Each row was made from one path, in order. Every step used is in the known rows, and no mark comes twice. Write each row's path.
Known rows:
nipivet-lekifun-supov-vumiv: [  37 -409 -117   -3  189   57  268  -94 -107   84  -95   93 -358  -13
  -77   91   13   88 -194   91  -76  162   30 -154  230 -320  -70 -346
 -137 -124  -24  107   84 -167  152   70  -91   69  -31   65    2  162
 -197 -201 -142  -57  -27   78  147  -35 -294  124  -65  -14   36   26
  -33  -76   85  199   -7]
kesete-sugo-vedanog-gabag-nipivet-lekifun-supov: [ -64  238  -53  222   54  145 -124   53  -91 -127   53 -150  309  240
    8  -21   40  -15 -200 -172   22  314 -212  -31  -72 -410 -204   -2
 -286   22   61  -58   -6 -403 -323  -78 -265  214  -21  -16  161   95
  -80  -54   41   51  -62 -129  298  265   14  107  -20   76 -238  233
   11  253 -149   29  -30]
tiri-bevisig-lekifun-supov-kesete-sugo-gabag-nipivet-vedanog: [ -40  217 -150  -13  -61  -65  -38 -259   34   85   41   85 -104 -167
 -112 -451  225 -221  198  -52   89  363 -279   12   -4  166 -193  105
  -91 -282  341   91  -32 -392 -304  -29 -114   17 -134 -118   74 -420
 -196  -70  -49    5  -42 -152   68  483  -88   90 -250   -1 -131  285
 -120 -208   60 -162  112]
lekifun-vedanog-gabag-kesete: [  23 -213  -29  -35 -125  295   82  283   42 -119   33 -106  214   81
  -44  252 -239   92 -103   55  233 -272  -70 -219  -56  236   37  120
   77   61  241    8  -50 -279  297  192  152  149   17   42 -124   17
   24  155 -215  118  -78   35  104   56  217   -6 -171   68    2  245
  314  284  188 -266 -102]
supov-kesete-sugo-vedanog-gabag-nipivet-tiri-bevisig-lekifun-vumiv: [-164  445   21 -228  -71 -207    7   23   75   93  117 -121  218  -90
 -252 -349   58 -272  -91 -124  211  221   94  199  244  230 -400   98
  -61  -39   41   97   41  -57 -356    3 -163  118  131 -123  190 -118
   20  169  179 -130 -133   75  181  117   94 -165  -52  -65  -95 -133
  -24 -106 -134  105  102]
bevisig-lekifun-vedanog-gabag-nipivet-kesete-deri-sugo: [ -13   70   97  223  -65  -15  -95  127   54 -370  163  124  175   65
  -60  -76  345 -106  173   52 -258  -63 -223  205  -25  364 -165  100
  141   18  -52  -54   96  -14 -199    3 -131  -59  -85  -38   40   27
  -48  -77  115  216   89  131   30  147    9  -71  264   26   55  196
  130  -60 -346   72  326]
tiri-bevisig-lekifun-supov: [ 131 -289 -106   81  156   72  170  103 -289  218  -20   14 -238 -266
  -52 -160  -30  -50 -213  242  194  143  123 -190  319   84   35  -82
 -346 -182   -4   81   48 -343  141   80  -22  243  -55  -76   33  -82
  -74 -237  -91   38  102  -72  -68   14 -291  256 -145  -53  148  103
 -131  -42   34  -59  115]
vumiv-vedanog-gabag-kesete: [ -56 -288 -134  190  -29   33    9  251  138 -107   35  -23  109   74
  100  328  -76  195 -124  -22  250 -218   27 -124 -225  245  159   66
   90  122  198 -104   26 -152  134   56  267  103   41  -30  -23  166
  176  152 -138  -12  -13   99   24  -29  317  -45 -162   40   57  -33
   30  155  401 -271 -234]
vedanog-gabag-kesete-deri-sugo-nipivet-lekifun: [ 187 -206  -65  174  -68   43 -315  108   45 -143  170  192  180  151
 -161  179  136  120  215   54  -83 -200   94  253 -283 -260  154   37
  149   43 -254   20   -1  268   87  249  153 -108   53 -182  -70   79
  349  103  252  133   61   62  -47  596  129 -438   27  -67  204  130
   74  -96 -192  -73  -45]
sugo-nipivet-tiri-bevisig-vedanog-gabag-kesete-vumiv-lekifun-supov: [  37  -35   89 -250 -219    8 -154  -94 -124  245   -1   63   41 -184
  -68  -32 -148  -99  -71  128   90  251  490 -318  154 -237  187  128
  -41  113  -15   28   82 -111  -86  -27 -153  106   43  -32 -383 -259
  224  -33  324 -143  134 -358 -173  318  118 -220 -244  -83 -119  -32
   27   21  108  -13 -250]
tiri-bevisig-lekifun-vedanog: [ 126 -280 -117  -75  119   90  178  118 -114  184   23  -10 -262 -174
  -87 -151  -79  -44 -133  174  105 -193  -71 -167  405  296  -74   -1
 -120 -164    3  142  -36 -417  114  304  -89  122  -84   71  -37 -169
 -135 -153 -217   71   20  -69   -7   25 -302  197 -140   -7  113  232
  -22   12  -83 -201  292]
supov-kesete-sugo-vedanog-gabag-nipivet-lekifun: [-173  253 -132   36  -56 -194 -174  126  144 -201  150 -103  346  284
  -52  149  120   28  -25 -213   15  177 -365  228 -181  -14 -378   25
  -87   34  139 -111  125 -255 -339   99  109   68  -41   11  104   11
  -57  165   56  -11 -136  235  296  299  284 -184  -39   37 -135   67
 -141  159  -66  -82   35]
lekifun-vumiv-vedanog-gabag-kesete: [ -61 -146   13  141  -87   44  138  152  193  -16   98  -59   18   55
   87  179 -134   27 -191  -36  427 -191  313  -80   -7  233  128    4
  162  150   42  -55  -92   73  123  -33   45  170  133 -153   93  286
  212  177 -132  -38 -100  -24   -7 -257  335  -16 -155   -5   20 -235
  284  212  519  -96 -305]
vedanog-gabag-nipivet-tiri-bevisig-lekifun: [-339 -106 -204 -106  146   21   64  143 -183   71  -82   57  192 -129
 -333 -339  106   17  -99   93 -191   11  -65  -46 -121  339  -59   36
 -144 -170 -123  229  121  -95  -10  -96   22  -17  189   58   46    7
   72   88  157 -141   16  -27  117  161 -131  107   56  -23  -76  101
 -127 -140 -182  -43  222]
lekifun-vedanog-gabag-nipivet-kesete-vumiv-supov-deri-sugo: [ -66  158  413  -73 -172   21 -152 -221  174 -284   -5  171   -2  176
  356    7  130   71  253   52 -285 -172  -17  606 -145  128   24   29
  121   35  171 -148  -18  110  -70 -104  -81 -148 -298   64  -94   46
 -442 -247 -137   48   27   -8   17 -428  128   77  560  168 -174  -15
  208  111   22  296   38]
bevisig-lekifun-nipivet-vedanog: [  46   -7 -402   42  222 -144  138   -4  -63   17   52   92 -222   86
   36  -70  172  -58  -50   73 -245 -206  -57 -290   93  228   67  -55
 -156 -128 -142   10 -105   73  273  -97   76  -98   16  157  196 -129
  -62   52 -171  -58 -153 -134  123  -39 -431  334 -152  102  329   -9
  -75   -3 -123   63  362]
gabag-kesete-sugo-nipivet: [ 242 -119 -302  305 -196  162 -187  272  -62 -183  199   -7  -15  128
   42  176  -85  -17   74  -29  168 -133  198  -52 -435 -207  -32  132
   20  -17 -168   88 -125   60  -60  117  248 -215  -70   -2  -62    3
    1  110 -190  189  -41  -70 -111  476  140 -238 -138  -19  194 -190
  -78   20  278 -214 -277]
vedanog-gabag-nipivet-tiri: [-290  -40 -252  -45   64  180  -36  233  -72 -143 -111   56  309  176
 -179  -17    2  100 -218  -44 -225  -77 -167  -95 -415  158  -13   11
  -61  -87 -126  146   49  116   18 -191  226 -123  146   95  -28  211
  -19  121  -20  -56 -100   18  152   76   30   72   72   32 -100  -31
  -18  165   38   61  150]
supov-bevisig-lekifun-vumiv-gabag: [ 126  -29 -123  170   78  -73  181  -86 -136  145  -20 -163 -445  -21
   53  -54  -24 -165 -292 -312   40  -53  390  -49  220  322  137 -318
  263 -155 -197 -159  -66   99   76    0    3    3   94  -55  205   85
   61  150    1  -15 -173  140  -60 -415 -329  260  -86  -21  277 -288
   52   64   68   12   47]
lekifun-vedanog-gabag-nipivet-kesete-sugo-vumiv-supov: [-242  220  139  -60  -16  151 -115  -42  216 -101   65 -118  121  128
  108  202   67 -111   64  104 -151  190 -117  132 -165 -261 -480  171
  151  100  173  159 -171   75 -477 -223 -192  -58 -160  149   44  111
 -272 -195  -99   46   74  -52  141 -133  175  188   70  169 -365 -365
  167   67  239   41    3]
tiri-bevisig-lekifun-nipivet-vedanog-gabag-kesete-deri-sugo: [  72  -72  -55  102    7 -123   51  -67   91   18  168  119   75 -208
  -47  -62  141  -13  387   91  -32 -152  123 -118  -16   30  193  143
   79  109   55   28   -6  201  500   99  -11 -112   32    1  105 -184
  286  145   75  -20   51   33  -25  436  -86  -78  -77   38  282  327
   93 -238 -289  -68   94]
sugo-kesete-vumiv-nipivet-tiri-bevisig-vedanog: [  69   67   55 -389  159 -252 -113   -6   11  160   49  -44 -100  -80
  150  103 -244  -10  -96  233  -87  122 -292 -411   76 -230   36   25
 -200    6 -372   60   12  162   37  153  148 -108  -53  166  -24 -252
  -66 -225 -191 -239   98 -118 -339 -295  133  -45   54 -123   24 -220
 -323 -235  158    9  320]
sugo-kesete-vumiv-vedanog-gabag-nipivet-tiri-deri-lekifun-supov: [-110  170  285  -92  -54 -215   51  -26  -17  -93    9  -86  130   33
 -265 -198   56  160  159   15  -28  310 -441   72   69  -76  -93  -40
 -155   90  -91 -126   64   91 -690 -340 -316   21  244  -56  124 -150
 -338  -44  129 -244  198  -97 -170 -469 -125  246  122 -248 -582  -75
 -164  113 -126   70   84]
lekifun-nipivet-tiri-bevisig-vedanog-gabag: [-167 -121  -43  -85  240  165   46  -62 -167  176 -194    2  178 -192
   32  -11  -83   -3 -142  263 -159  128  -27 -457  173   37  186  128
 -279   28  -84  150  129  182  430 -160  246  106   94  139 -182  -16
  386  -48    0  -73 -103  -49   70  -86  -93  109 -126   44   77   25
 -134   52   -5   57  182]
sugo-nipivet-tiri-deri-vedanog: [ 200   -5  -31 -147  142  273 -249  -73 -206   91 -175  102 -170  427
 -127 -123  -59   60   -9  250 -148 -350  -39  110    8 -126  165   -6
  -14 -388 -307   37  -75  420 -260  115  381 -217   -4   45 -200  -20
  -82  -18 -133  104  108 -114 -111  -29 -202 -103  -52   64   30 -142
 -222  131 -106   -4  347]
gabag-kesete-deri-lekifun-supov: [ 281 -142 -167  366 -131   -6  114  162 -142 -104  133  -89 -114 -189
 -154  181 -130  123   18  -97  302  -29  -45 -168  -58 -142 -106 -119
 -108  -54  -56   16   71 -214  158  150 -191   72   84  -59  -54  -30
 -151    4  -39   90  -51   92 -331  203 -211  -33 -111 -183   70   61
  -70  -31    1 -146 -161]
gabag-kesete-deri-sugo: [ 244 -286 -178  364 -115   15  -71  223   56 -220  171   81  -13   33
   85  285  -51  117   91  -71  137 -258   56  -31 -320 -153  130  -38
  143   86 -176  -28  -36   67  260  252  258 -258 -144  -80  -39  123
  -31   35 -225  194   -4  200 -272  435  136 -213  103  -77  368   65
   -3  -56  103    8  -62]
kesete-vumiv-bevisig-lekifun-nipivet-vedanog-gabag: [ 102  112 -212  -93  115 -421  291   34   58   18    1  -12 -337  -15
  272  -47   53  -40  136 -105 -160 -107   88 -298   47  -20  130 -130
   80  225  -46 -107 -109  204  275 -301    5  -30  138  189  347   44
   71   35  -34 -178   86  -97   -4 -312 -248  174   61   74  161   41
   -5 -116 -248   93  203]
bevisig-vedanog-gabag-nipivet-lekifun-vumiv: [-417   -1  -53  118  140   42   90  -91  -55  -24  -18    8  193   69
 -131 -227  125  -59 -240   21 -169   58   -3  -85   73  178  -84  -79
  -65  -29 -374  129  -22   -1  -54 -211 -151   91  107  -70   45  302
  229  104   96   12 -201 -158  117 -254  193   71  104   73 -129  -57
  223  161   62  207   -7]
vedanog-gabag-kesete-vumiv-bevisig-lekifun: [  74 -175 -151   90  -80 -388  276  300  -40  -89   74 -143 -175 -127
  135   61  -90   60  117 -114  204 -115  231 -164 -127  100   83 -146
  179  259  -32 -130    5 -217  172  -65  109   59  148   16  265  129
  100  164   24  -89  161   82 -201 -112  171  -82  170  -74  177   47
   21 -272  -21 -104 -211]
tiri-nipivet-lekifun-vumiv-gabag-kesete-sugo: [  98  -48   40  288 -451   20   63 -129  -60  -17  230  -64  150   62
  -64   -1   27  -91  -68 -157  218   60  309  -21 -311 -339   85 -244
  223  144 -442   86  -49  218  -96  264 -408 -100   87   39  358  244
  278  208   96  -35 -116 -218 -103  374  -57  140  -92 -233   -3 -251
  140   35  324 -169 -455]
lekifun-vumiv-vedanog-gabag: [ -19 -142  -19   84   82   80  116  135  171   88  -16    1 -141   41
  176  100  -60  -38 -337  -55  270 -194  232  -53  180  148  109  -46
  108  136   -6  -18  -98  165   20 -116   85  143  110 -132   97  357
  203  -42 -146   -4  -23    2   28 -475  102  110  -90    3   27 -242
  175  258  394   45  -83]
deri-gabag-nipivet-tiri-bevisig-lekifun-vumiv-supov-kesete-sugo: [-113  207  -66    7  101 -304   23 -287   35   81    1  -32 -190 -513
 -322 -516   99 -130  122  -78  190  182   83  231  114  303 -376   21
   39 -214 -210  267 -150 -144 -211  -26 -307  153   66  129  283 -119
 -154  161  173 -253 -202  -13  -81 -205 -173 -147   44  -99  -72 -365
 -221 -274   35  131  122]
tiri-bevisig-lekifun-supov-deri-vedanog-gabag-kesete-sugo-vumiv: [  19   48  298  -85  -27  219  164 -207 -120  371 -205    5 -111 -129
  124 -218 -126 -167  286  152  328   29  310  237  457 -359   67   67
  165  -43  350   22   13 -201   32  -33  104  -27  -77 -130 -185 -159
    5  -47  -54  145  188   91   79  261    6   36   21  -88   25  193
   37 -475 -166   82 -501]
kesete-vumiv-lekifun-nipivet-vedanog-gabag: [ -66   28 -231 -142  -79 -231  113    5  184   72  112   24 -224  169
  331  203  -15  -98   12 -191 -127 -120  202 -387   -7 -219  147  -71
  166  327   57 -138  -18  204  190 -248   27 -219   66  273   50  -13
  -21   45  -67 -222   38 -146   59  -39 -186  310 -119   25   36    0
   82  262   68   98   43]
tiri-bevisig-vedanog-gabag-kesete: [-191 -325  -25   77   62  167    0  127 -103   90  -44  -80  256 -248
   -5  137 -203   83 -123  218  188  -78   40 -335  -35  243  125  150
 -108   69  137  113  138 -277  366  162  328   80  -43  -12 -254   39
  331  101  -66   59   49  111 -102   62  412  -95 -128   91   53  195
   29   15  279 -284 -238]
lekifun-supov-deri-nipivet: [ 287   41  115   40  -97  312    1   79 -260  -33 -272  207 -167  189
  124 -118 -144   58 -209   59  -77 -144 -186  317 -155  128  164 -188
 -416 -303   75   19   49  192   55  -55  117 -195 -241 -111 -213  218
 -512 -229 -181  253  -50    3  -26 -141 -272  141  142   26   70    7
 -145  283   55  186 -155]
bevisig-lekifun-supov-deri-sugo-kesete: [ 244  -84  172  -77  254   42  -49   75 -181   -5   -8  262  -93   80
   70 -128  186  -92  -29  285  -19   31 -273  365  335  387  419  -50
 -329 -181  -92 -300   62  -70  118   42  225  -88 -232 -385   -1 -268
 -408 -225 -142  272   57  165   40 -206 -232  232  298 -227  419   58
 -125 -158 -159  270  198]
lekifun-nipivet-vedanog-gabag: [ -57   -2 -225  -70  155  123   41   69   59    2  -36   50   70  167
  134  188  -21   20  -97   61 -160 -202  -95 -319 -116   51  157   46
  -91   52  107   27  -53  309  434 -164  294  -63   64  168   42   77
  116   68 -178  -41  -85  -19  211 -112 -132  247 -192  172  101   67
   96  283   67  -18  191]
lekifun-vedanog-gabag-nipivet-tiri-deri-sugo-vumiv: [-158  -27  268 -366   64  334   92 -149   36   40 -243   40  171  237
 -327 -250  -57   10  115  169 -389   63 -169  275  -28 -219  -96   -5
  225  -64  -32  159 -257  256 -440 -128   80 -338  -14   -2 -101   24
 -200   23  -11  141  139  -61  148   49  -69  142  116   13 -357    3
  270  213 -306  296  296]
nipivet-lekifun-vedanog-gabag: [ -84 -251  -61 -139  122  189   45   81    2   36  -20    2   67  131
  -78  109  -18  137 -154   64  -43 -199 -204 -102  237   41  -17  -61
   -3   15  -37   48  -22 -199  189  229   -9  258   66  114  -41   59
  113  -50  -72   46  -44  -35  245   -6 -123  132 -111   25  -52  320
  205  188  -95 -119  236]
sugo-vedanog-gabag-kesete-vumiv-lekifun-supov-bevisig: [ 129  164   19  -38 -174 -151   28  163  -23   64   82 -306 -206  152
  243  379 -352  -23 -227 -364  359  230  292 -174  150 -193   60  -99
   50  203  398 -416   70 -453  -44  -66   36  197  -78 -103  -94  -15
 -233  130   88 -154   24   57  -41   23  111   31 -150   50  -68   52
   96  378  124  -91 -246]
bevisig-vedanog-gabag-kesete-sugo-nipivet: [  72  -91 -179  288  -88  231 -244  178  -90 -150   19  -36  248  -82
   48   90    5  -82   15   10   36  -81  168 -174 -212  -69   24  306
   41  126  -10   79  -58  -74  -38  -18  332  -83  -37  -51 -209  -20
  409  136   28  264   22  -30  -46  230  377 -360  -99   88  172    0
   -1  -40  141 -161 -392]
vedanog-gabag-nipivet-lekifun-supov: [-238 -101  -67  116   57  169   61   78 -154 -104  -35   43  232  160
 -160  -43   88  118 -169   60  -99  264 -160  -31 -181  -64  -37  -94
 -254 -115  -65   24   67 -159   -6 -190 -103  246   79  -25   60  194
  -28  -21   73   -2  -67 -128  231   79   11  178  -18   37 -233  132
   96  283   17   36   26]
kesete-sugo-vedanog-gabag-nipivet-tiri-deri: [-175  276    1   47   70  224 -177   70 -106 -126  -58 -318  299  251
 -170 -126  -35   16  -52 -261 -118   51  -52   68 -281 -353 -245   85
 -199   14  -29   26  -54  -14 -506  -33   88 -234   40  106   89   36
 -144   48  -59    7   80  -40  119   60   21  109   92  105 -229  103
 -139  236 -187  -16   39]
nipivet-vedanog-gabag-kesete-sugo-vumiv-bevisig: [ -90   51 -174 -224   71  -45   80   72  244  116   14  -64  -43   93
  101  267 -188   42  119 -115  107  -76   58 -139 -354 -332  -32  -26
  356  246   87   87 -259  262   88   30  188 -268  -13   95   92  158
   46  159 -146   60  192   90   22  260  255 -101 -149   49  -47 -147
  158 -243  163 -167 -166]

Which path is each row?
[ 161 -113  267 -255   35  257 -296 -286   86  -31  -39  268   18  212
  -75  -19  130  199  246  209 -190 -349   45  744  -20  161  333  130
   31 -250   76 -126 -164    5  223  343 -110   90 -164 -163 -194 -224
  -59   -2  108  181 -110 -171  218  -24  -10 -245  160  121   72   87
  259   72 -146  -39   20] -> vumiv-supov-deri-sugo-nipivet-lekifun-vedanog-gabag-kesete
[-448  119  -25  162  246  -30 -220  -63  -88 -208  -81  -82   36   -5
  115  193  185  129 -142   60 -341  218 -178  100 -255  526 -126  128
 -146 -166   63 -118  134   61  -23 -325  258  157 -219   17 -130  221
  -62  -29   87  -12  -66  162  -10 -620  311    6  204  398 -123 -361
 -126  148  297  -65  170] -> vumiv-supov-bevisig-vedanog-gabag-nipivet-kesete
[ 142   98    4  301  -27 -182   51 -246  -11   -6  144 -128 -100  107
  279  309   -1 -214  173   66 -163  299 -132 -153 -110 -308 -123 -279
  271  117 -137  -63  118  384 -232 -135 -123 -333  141  285  162  -36
   58   57   59   28  -22  240  -89   96 -423  380 -137 -259  -47 -556
 -188 -165   40    3  -20] -> deri-lekifun-nipivet-kesete-sugo-vumiv-gabag
[  91  359  -14 -160   44 -176 -404   31  297 -192   -8   66  317  154
  -91  214  170   77 -101 -165 -172  -45 -321  411 -248   39 -160  148
  -20  -70  223 -123    3   78 -231   82   85  -40 -143 -143   33  -42
 -192  -12  139  -50 -114  279   47   -7  202 -367  189  128   60 -138
 -170  135 -153  219  352] -> vumiv-supov-kesete-deri-sugo-vedanog-gabag-nipivet-tiri
[ 184  251   25   49  -85  -76  -73 -207  -37  218  205 -284   99  -41
  -65 -142 -160 -243 -189 -220  340  -44  446 -225  178  -92   30 -131
  129   -5 -181    3  -77 -188 -136  437 -487  -19  156   53  282 -254
  154  219   41 -146 -166 -117  -44  336 -169   79 -238 -149  159  -94
   46 -233    3 -115 -125] -> nipivet-tiri-bevisig-lekifun-vumiv-gabag-kesete-sugo-vedanog
[ 133 -146  136  -68 -198 -404  202   33  107  186  -15   44 -224 -407
  128  -10   72    2   29   42  363  249  248   27  536   57 -120  -12
   -3  191  423 -102  132 -300 -148  -68   64  447    3 -102   28 -143
  124 -215   81 -213  199  111  -77 -223   82  -39 -192  -93  -39   63
 -135  -96  109   21 -148] -> tiri-bevisig-lekifun-supov-kesete-vumiv-vedanog-gabag
[ 122   -3 -102  162  -74   31  -51   27  201 -196  137  118  190  100
  108  260   41   71  263  -46  -65 -240   18 -168 -310 -149  243  118
  159  195   51  -56  -84  414  525    4  195 -215  -10   34   30   16
  193  177 -102   66  -65   75    7  355   73 -119  -59   92  263  198
  198   64  -69   33   24] -> lekifun-nipivet-vedanog-gabag-kesete-deri-sugo
[  89   63  228 -448 -115 -191   80 -193   -5  182 -202  -22  -60 -383
  108   24 -192    1  -55  148   62  435  150 -192  253 -252  -86   41
 -121   12  190   -2   88   41  198    9  209  391    8  114 -171 -248
  271 -213   97 -189  102  -47 -167 -346  250 -302 -160    3  -88 -100
 -118 -108  101  142   67] -> lekifun-supov-kesete-vumiv-nipivet-tiri-bevisig-vedanog-gabag
[ 136 -124   72  345  -16  161  -32   10 -126 -135 -131  -17   21 -274
   90  180  -29  109   17 -147   78  201  137  -88   96  -72  209  105
   82   98  135 -193   10  -50  366  -82  322  190 -198 -255 -283   82
  256    6   68  276    9  240 -177   45  246 -342   47  120  243  220
  108    1  -69  104 -159] -> lekifun-supov-bevisig-vedanog-gabag-kesete-deri-sugo
[  49   61  -25   53  196   -4  -52  -97  -34   87   13   12 -195  -17
   86 -171  100 -148  -59  -24   -1  130  240   25  142 -176   72  -18
   41   91 -495   32 -161  339  -78  -67 -147  143   81 -126   92  244
  465  -52  174  216   44 -201  -12 -222  101 -316   35   -7   61 -279
   61 -106  -27   43  -19] -> kesete-sugo-nipivet-lekifun-vumiv-bevisig-vedanog-gabag
[ -45  133  259 -274   31    2   74 -168  -50  302 -274  263 -201 -101
 -109 -588   72  -36 -112   30  -64 -302  148  521  315  515  169 -128
 -123 -203  -97  155   49  452 -104  -44 -236  -72  122 -162  -19  177
   -2  -71  214  -81  -13  -94   62 -351 -350   33  145  -83  -15 -125
  -87 -181 -150  199  -35] -> supov-deri-nipivet-tiri-bevisig-lekifun-vumiv-vedanog-gabag
[  68   24   87  141   73 -105  150  180  233 -155   29   26  -79  -96
 -216  151  107   -2    4 -127    5  213 -616  -10   31   23 -219   10
  -17   49  305  -18  245  -80 -427 -255 -384 -157  108 -171   16   66
 -395 -103   45  -69   92  357  -40 -359  -54  -36   69 -183 -335  -63
 -233   19  -24  -22 -144] -> sugo-kesete-deri-lekifun-supov-vumiv-vedanog-gabag-nipivet
[-312  193  158  122   35 -280 -123 -293  -60 -169  -87   26  -37 -155
  194  -89  216   92  161   -2 -390 -109 -124  407  -74  319 -161  -59
  -85  -19   18  -59  230  -69 -177 -262 -105 -166  -69  113 -150   25
 -226 -129  164  -89    6  104 -214 -734   21  109  559   99 -215 -176
 -173 -196  -43  194 -138] -> bevisig-vedanog-gabag-nipivet-kesete-vumiv-supov-deri-lekifun
[  16 -104   -5  -26 -120   95   99  -21   96 -173  155 -186   24   61
   40  119  -95  111  223  -95  115   44  -33  -66 -176 -276 -113   86
  146   33  -32  -84 -151 -212  261  334 -201  297   89  260  157 -153
  228  134  -91   81  -54 -209  158  140  175 -199 -145   22  -59  130
  217  -46   18 -326  -41] -> vumiv-nipivet-lekifun-vedanog-gabag-kesete-sugo
[ -22   45  135 -187   15  139   97 -154  109  176 -110 -156 -174 -171
    3  -41   44  -90  240 -118   36 -203  359  383  293 -220 -197  159
  185   64  320   51 -274 -303  -69   47 -140  -80 -109  -20  -11 -273
 -194  -81  -79   81    1  -43  162 -157  -82  170  116   47  120  -18
  175 -340 -114   62 -405] -> bevisig-lekifun-vedanog-gabag-kesete-sugo-vumiv-supov-deri
[ 135    1  306 -193  209 -190  -75   65   79  -43 -119  157  -69   55
  464  112  -47   11   95   70  -98 -104 -314  210  103  174  513  -38
   21  279  -87 -336   82  203  185  -60  458 -311 -244 -222 -118   45
 -122 -183 -158  209  229  326 -198 -550  307 -117  573 -135  242   61
 -125 -186  -92  249    9] -> supov-deri-sugo-kesete-vumiv-bevisig-vedanog-gabag
[ -58  -38  -86    2  -73 -188   28 -318  -30  217   56  -95 -204  -63
  226  -73 -171 -197  153    4   41  251  111 -626   75 -201  296  -15
   19  110  -92  -42  103 -256   77 -121 -119 -184   51   93 -148 -337
   95   63   14 -291 -180 -376 -261  456 -110  205 -148 -190   37   48
 -149 -130  232  -38  -90] -> sugo-gabag-kesete-vumiv-lekifun-nipivet-tiri-bevisig-vedanog
[-146  110  -59  -10    4  202 -138   88   26   45 -114   81  184  136
  -79  -33  -91   76    5  -47  -26 -255 -218 -125 -186 -179  -20  111
  114 -127  -73  215  155  241   25   -4   95 -167   70  129 -195  195
   18  -17  -89  -68   40  107  -71  307   59 -173   74   44 -170  207
 -170   -2 -136  -46  169] -> kesete-deri-vedanog-gabag-nipivet-tiri-bevisig
[ -16  113  140  -65    1  202   13 -322 -273  166 -207   67  -30    2
 -201 -343   59  -30 -110 -112 -217  117  217  193 -112  178  239 -187
 -232 -435  -45  -14  155  -95   -7   91 -303 -155   -3   57  -91 -287
 -298 -102   39  -83 -146 -130   92   79 -434  360    7  -90   -7   42
 -216  -11 -159   36  -39] -> vumiv-gabag-nipivet-tiri-bevisig-lekifun-supov-deri
[ 100   41  139 -296 -297 -162   33  -47  -36   71  -72   33   73 -291
 -160 -361  -88  111  122  140  -38 -253  -70    0  128  141 -144   59
   33   10  117  262 -127 -147 -101   74 -532  184   74  162   99 -124
 -118   26  205 -240   48 -288 -119  -32 -165  -91   87   74 -201  182
  118 -223 -195   20   -9] -> deri-nipivet-tiri-bevisig-lekifun-vedanog-gabag-kesete-vumiv-supov
[ 237    6  232 -475   -6 -175   45 -156  404   92  -17   93 -176   99
  -42  286   -1  -18  232   51 -162  130 -215  401  197 -448 -267  -62
  393   13  102  -52 -143  266  -35  317  106   36  -59  -21  -17 -129
  125 -114  124   94   89  221   74   78  101 -371  -89  -95   22 -110
  122  -95 -285  123  337] -> supov-kesete-deri-sugo-vumiv-nipivet-lekifun-vedanog-gabag
[-169  115  142   82  -65   50  -48  164   14 -107  191  -82  109  -82
 -194  -20  140  -93  120   70  -50    1  -81    9   27  262 -381  149
  -97  -41   45  163  218  -81 -174  113 -245   32  -25   74  -57  -15
  -95 -181   62  -16  120   52  -24  150   20   64   17   60 -160  220
   -8   -1 -155 -277  178] -> tiri-bevisig-lekifun-vedanog-gabag-nipivet-kesete-deri
[ 104   69   92  286 -210  -68  -51   29   -7 -119  -64   30  -96   56
  -82  150   20  345   60 -272   69  145 -155  186 -141 -101  -37 -106
  -55  -35   77 -111   62  218  -84  -59 -215  297  -25 -140  -59  310
    4   33  251  -43  -46   41  -46  166   -8 -271 -145   84 -162   81
  -85  132  -27 -158 -217] -> vumiv-vedanog-gabag-kesete-deri-nipivet-lekifun-supov-bevisig
